Below is a small trained network, with its code and all its weights. Each question gives an input and a class and asks what happens when units are switched off, that is, made to give their printed mean instead of their output.

import numpy as np


def w(rows, s, z=0):
    codes = np.array(rows[::2]) - 128.0
    scale = np.full(codes.shape[1], s)
    scale[-1] = z or s
    return codes * scale


def f(y):
    return np.maximum(y, 0)


def log_softmax(a):
    a = a - a.max(-1, keepdims=True)
    return a - np.log(np.exp(a).sum(-1, keepdims=True))


def net(x, mask):
    res = np.array(x, float).reshape(1, 4) / 4 @ E
    y = f(res @ A[0][:, :-1].T + A[0][:, -1])
    res = res + np.where(mask, y, B[0][:, -1]) @ B[0][:, :-1]
    return log_softmax(res[-1] @ U[:, :-1].T + U[:, -1])


A, B = {}, {}
E = w([
[40,112,39,44,228,90,135,106,170,214],'x0',
[135,2,99,88,108,105,124,159,156,21],'x1',
[250,115,229,103,202,179,89,186,113,196],'x2',
[113,219,195,61,51,154,219,165,181,93],'x3',
],0.011)
A[0] = w([
[110,183,183,99,131,139,222,124,170,123,208],'neuron 1',
[61,119,56,129,107,130,186,54,147,105,77],'neuron 2',
[186,89,140,116,131,117,104,136,173,129,78],'neuron 3',
[119,129,127,199,168,142,68,80,124,206,136],'neuron 4',
[101,112,130,107,118,109,154,126,123,52,162],'neuron 5',
[149,148,165,178,10,118,207,158,134,66,84],'neuron 6',
[83,145,138,55,117,111,156,131,159,174,159],'neuron 7',
[141,76,84,80,156,132,93,90,138,124,110],'neuron 8',
[135,127,150,204,21,170,211,81,128,89,100],'neuron 9',
[161,100,165,132,115,181,144,126,123,83,213],'neuron 10',
[142,147,121,154,152,110,99,95,105,177,190],'neuron 11',
[246,116,172,134,161,177,84,113,36,150,147],'neuron 12',
[59,113,62,143,114,143,104,112,161,111,254],'neuron 13',
[121,124,115,82,176,117,120,136,129,223,226],'neuron 14',
],0.012,0.0023)
B[0] = w([
[189,110,149,158,87,115,156,54,143,151,212],'neuron 1',
[122,85,116,140,99,67,74,132,117,106,226],'neuron 2',
[161,107,148,125,135,144,131,149,130,132,164],'neuron 3',
[104,136,129,60,222,180,109,132,101,122,190],'neuron 4',
[139,157,112,130,98,166,162,138,185,132,185],'neuron 5',
[84,160,109,154,179,160,154,153,93,43,249],'neuron 6',
[92,119,62,64,138,100,156,129,149,142,189],'neuron 7',
[131,139,106,123,93,143,162,86,119,124,188],'neuron 8',
[117,135,93,82,159,138,123,125,93,110,231],'neuron 9',
[156,113,168,153,146,197,117,163,109,136,185],'neuron 10',
[137,134,91,137,157,143,133,149,115,95,169],'neuron 11',
[142,107,129,155,121,9,76,177,146,118,223],'neuron 12',
[132,122,112,178,116,134,106,129,101,72,209],'neuron 13',
[104,141,135,84,157,175,159,88,125,105,199],'neuron 14',
],0.015,0.021)
U = w([
[170,34,185,116,91,131,48,169,182,217,145],'0',
[90,189,126,73,180,224,251,74,130,150,188],'1',
[68,162,43,81,113,48,150,40,129,116,169],'2',
[82,133,114,138,221,143,20,194,59,116,157],'3',
[161,145,176,255,20,105,120,132,138,144,112],'4',
[78,123,148,99,61,75,62,115,105,203,1],'5',
[29,128,167,178,122,89,76,110,182,192,14],'6',
],0.0088,0.0036)

Each question gives the input, the list of numbers given to net, and the class t.
The units are the neurons (one row each of A and B). Each row of codes is followed by its name. A weight is (code - 128) times the scale printed after its matrix; where a second scale follows, it is the last column's (A, B and U).
mask holds one flag per neuron, in row order. A switched-off neuron (its flag False) gives its mean, the last column of its row in B, instead of its output. The means were averaged over made-up inputs and are rounded, as every weight is.
A unit's drop is (log p(t) with every unit on - log p(t) with that unit switched off) / (log p(t) with every unit on - log p(t) with every unit switched off).
The circuit of an input: a set's keep is (log p(t) with only the set's units on - log p(t) with every unit switched off) / (log p(t) with every unit on - log p(t) with every unit switched off). Starting from the 12 units with the biggest drops (on a tie, the unit counted first), units are removed one at a time, each time the one whose removal leaves the highest keep (on an exact tie, the one counted first), for as long as the keep stays at least 0.8.
circuit, biggest first: the units of the circuit, biggest drop first
most important unit: the unit with the biggest drop
top k neurons: the k neurons with the biggest drops, biggest first
drop of u: that unit's drop, to one decimal
input [8,5,-1,-6], class 2: most important unit -> neuron 8
input [-2,-8,7,5], class 4: top 2 neurons -> (neuron 12; neuron 1)
input [8,-5,8,-4], class 1: top 4 neurons -> (neuron 14; neuron 2; neuron 8; neuron 13)
input [4,1,3,1], class 1: top 2 neurons -> (neuron 12; neuron 2)
input [-3,8,-8,0], class 3: top 2 neurons -> (neuron 6; neuron 1)
input [-3,7,-5,3], class 3: top 2 neurons -> (neuron 2; neuron 6)
input [5,-3,0,-3], class 1: top 2 neurons -> (neuron 12; neuron 14)
input [-3,-3,-4,6], class 1: top 2 neurons -> (neuron 12; neuron 6)
input [5,8,2,-3], class 2: top 2 neurons -> (neuron 10; neuron 6)
input [-1,-3,8,7], class 4: top 2 neurons -> (neuron 1; neuron 4)
input [-2,2,0,-3], class 0: top 2 neurons -> (neuron 6; neuron 9)
input [-5,-2,8,4], class 4: top 2 neurons -> (neuron 4; neuron 1)
input [4,-1,0,-2], class 1: top 2 neurons -> (neuron 12; neuron 14)
input [3,6,-3,-8], class 2: circuit, biggest first -> (neuron 8)
input [-8,4,6,-6], class 0: drop of neuron 12 -> 0.4
input [-1,6,-1,5], class 1: drop of neuron 12 -> 0.2
input [-1,2,3,0], class 0: drop of neuron 6 -> 0.5
